Below is a small trained network, with its code and all its weights. Each question gives an input and a class and asks what happens when units are switched off, that is, made to give their printed mean instead of their output.

import numpy as np


def w(rows, s, z=0):
    codes = np.array(rows[::2]) - 128.0
    scale = np.full(codes.shape[1], s)
    scale[-1] = z or s
    return codes * scale


def norm(h):
    return h / np.sqrt((h * h).mean(-1, keepdims=True) + 1e-5)


def f(y):
    return y / 2 * (1 + np.tanh(0.7978845608 * (y + 0.044715 * y**3)))


def log_softmax(a):
    a = a - a.max(-1, keepdims=True)
    return a - np.log(np.exp(a).sum(-1, keepdims=True))


def net(x, mask):
    res = np.array(x, float).reshape(1, 3) / 4 @ E
    u = 0
    for l in range(4):
        y = f(norm(res) @ A[l][:, :-1].T + A[l][:, -1])
        res = res + np.where(mask[u : u + 5], y, B[l][:, -1]) @ B[l][:, :-1]
        u += 5
    return log_softmax(norm(res)[-1] @ U[:, :-1].T + U[:, -1])


A, B = {}, {}
E = w([
[171,162,146,72,170,100,83,67],'x0',
[135,164,84,71,150,157,188,173],'x1',
[6,161,163,114,113,93,162,105],'x2',
],0.012)
A[0] = w([
[150,68,203,159,43,43,96,23,59],'L0N1',
[117,160,156,70,254,91,105,60,165],'L0N2',
[121,109,157,97,88,188,105,110,2],'L0N3',
[112,187,74,65,211,166,186,170,110],'L0N4',
[73,89,223,126,144,114,103,110,27],'L0N5',
],0.0066,0.0051)
B[0] = w([
[132,32,194,84,110,166,116,154,216],'L0N1',
[189,197,139,112,38,123,145,119,253],'L0N2',
[110,149,102,66,199,64,214,148,97],'L0N3',
[127,2,181,105,113,101,77,136,216],'L0N4',
[188,110,53,125,166,129,149,131,148],'L0N5',
],0.0081,0.0053)
A[1] = w([
[174,143,139,120,91,218,161,59,7],'L1N1',
[136,139,112,31,228,119,224,158,117],'L1N2',
[142,250,59,171,82,191,157,126,56],'L1N3',
[131,158,103,2,151,175,192,208,7],'L1N4',
[177,136,16,99,132,147,139,148,192],'L1N5',
],0.0068,0.0019)
B[1] = w([
[88,167,106,35,110,57,150,148,165],'L1N1',
[126,37,229,215,149,70,86,3,198],'L1N2',
[102,75,129,142,93,90,55,154,120],'L1N3',
[175,17,247,163,58,200,104,43,255],'L1N4',
[125,117,159,189,138,39,111,118,214],'L1N5',
],0.0077,0.0019)
A[2] = w([
[66,91,129,75,96,82,176,86,40],'L2N1',
[43,186,253,131,54,122,239,74,80],'L2N2',
[91,118,119,206,123,157,138,226,95],'L2N3',
[83,93,106,139,20,236,196,154,65],'L2N4',
[118,69,245,170,156,112,49,159,5],'L2N5',
],0.0063,0.0022)
B[2] = w([
[95,61,99,171,180,116,87,139,166],'L2N1',
[99,103,2,220,255,135,153,152,254],'L2N2',
[128,245,214,34,125,143,83,119,188],'L2N3',
[161,180,113,78,65,118,95,143,208],'L2N4',
[158,28,86,83,132,93,75,171,199],'L2N5',
],0.0076,0.0065)
A[3] = w([
[254,121,89,193,164,240,139,157,1],'L3N1',
[95,113,179,245,8,198,220,251,175],'L3N2',
[159,84,28,99,89,56,159,239,61],'L3N3',
[244,139,152,108,80,180,69,187,200],'L3N4',
[231,119,74,211,207,115,145,160,109],'L3N5',
],0.0074,0.0029)
B[3] = w([
[117,130,92,154,172,97,157,67,149],'L3N1',
[230,142,165,101,129,74,118,9,209],'L3N2',
[86,153,108,86,131,119,86,205,150],'L3N3',
[46,151,113,150,148,139,175,149,255],'L3N4',
[32,158,106,151,126,118,144,122,150],'L3N5',
],0.011,0.0088)
U = w([
[87,134,59,216,218,118,150,108,187],'0',
[164,31,197,138,75,144,97,129,174],'1',
[170,248,174,99,68,109,126,61,113],'2',
[62,174,85,90,103,163,117,250,118],'3',
[147,152,122,139,132,206,152,164,3],'4',
],0.015,0.0066)

Each question gives the input, the list of numbers given to net, and the class t.
The units are the neurons (one row each of A and B). Each row of codes is followed by its name. A weight is (code - 128) times the scale printed after its matrix; where a second scale follows, it is the last column's (A, B and U).
mask holds one flag per neuron, layer by layer. A switched-off neuron (its flag False) gives its mean, the last column of its row in B, instead of its output. The means were averaged over made-up inputs and are rounded, as every weight is.
A unit's drop is (log p(t) with every unit on - log p(t) with that unit switched off) / (log p(t) with every unit on - log p(t) with every unit switched off).
The circuit of an input: a set's keep is (log p(t) with only the set's units on - log p(t) with every unit switched off) / (log p(t) with every unit on - log p(t) with every unit switched off). Starting from the 12 units with the biggest drops (on a tie, the unit counted first), units are removed one at a time, each time the one whose removal leaves the highest keep (on an exact tie, the one counted first), for as long as the keep stays at least 0.8.
units of the circuit, in order: the units of the circuit, biggest drop first
unit that matters most: the unit with the biggest drop
k most important neurons: the k neurons with the biggest drops, biggest first
top k neurons in layer l: the k neurons of layer l with the biggest drops, biggest first
drop of u: that unit's drop, to one decimal
input [-3,-2,-3], class 3: unit that matters most	L3N4
input [5,-4,-4], class 2: 3 most important neurons	(L2N2, L0N4, L0N2)
input [8,-6,-5], class 2: units of the circuit, in order	(L0N4, L0N2)
input [-8,2,-7], class 2: 3 most important neurons	(L3N2, L2N2, L2N3)
input [-7,4,-8], class 0: 3 most important neurons	(L3N1, L3N4, L0N2)
input [2,1,3], class 3: 3 most important neurons	(L0N2, L1N2, L3N3)
input [-5,4,5], class 0: 3 most important neurons	(L2N2, L0N2, L0N1)
input [-1,-1,-3], class 3: top 2 neurons in layer 1	(L1N5, L1N3)
input [-4,1,3], class 2: 2 most important neurons	(L2N5, L3N2)
input [4,4,0], class 1: 2 most important neurons	(L2N2, L0N4)
input [7,7,6], class 1: 3 most important neurons	(L1N4, L0N4, L3N4)
input [-3,0,1], class 3: top 2 neurons in layer 3	(L3N2, L3N1)
input [-1,7,-4], class 1: 2 most important neurons	(L1N4, L2N2)
input [3,5,4], class 1: units of the circuit, in order	(L1N4)
input [-7,-3,5], class 2: top 2 neurons in layer 3	(L3N2, L3N4)
input [-4,6,5], class 1: 2 most important neurons	(L1N4, L3N4)
input [7,-4,-5], class 2: 2 most important neurons	(L2N2, L0N2)
input [-2,-3,1], class 3: 2 most important neurons	(L1N4, L2N5)
input [4,4,3], class 1: top 4 neurons in layer 2	(L2N3, L2N4, L2N2, L2N1)
input [6,2,7], class 0: 2 most important neurons	(L2N2, L3N2)
input [-2,-1,-8], class 0: unit that matters most	L3N1
input [2,3,5], class 0: drop of L2N2	0.5
input [-8,-4,-3], class 2: drop of L3N2	0.3
input [-8,-5,-5], class 2: drop of L3N2	0.5
input [-5,3,-3], class 2: drop of L3N2	0.8
input [-2,-1,-1], class 3: top 2 neurons in layer 3	(L3N2, L3N4)
input [-4,-2,-7], class 0: most important neuron	(L3N1)
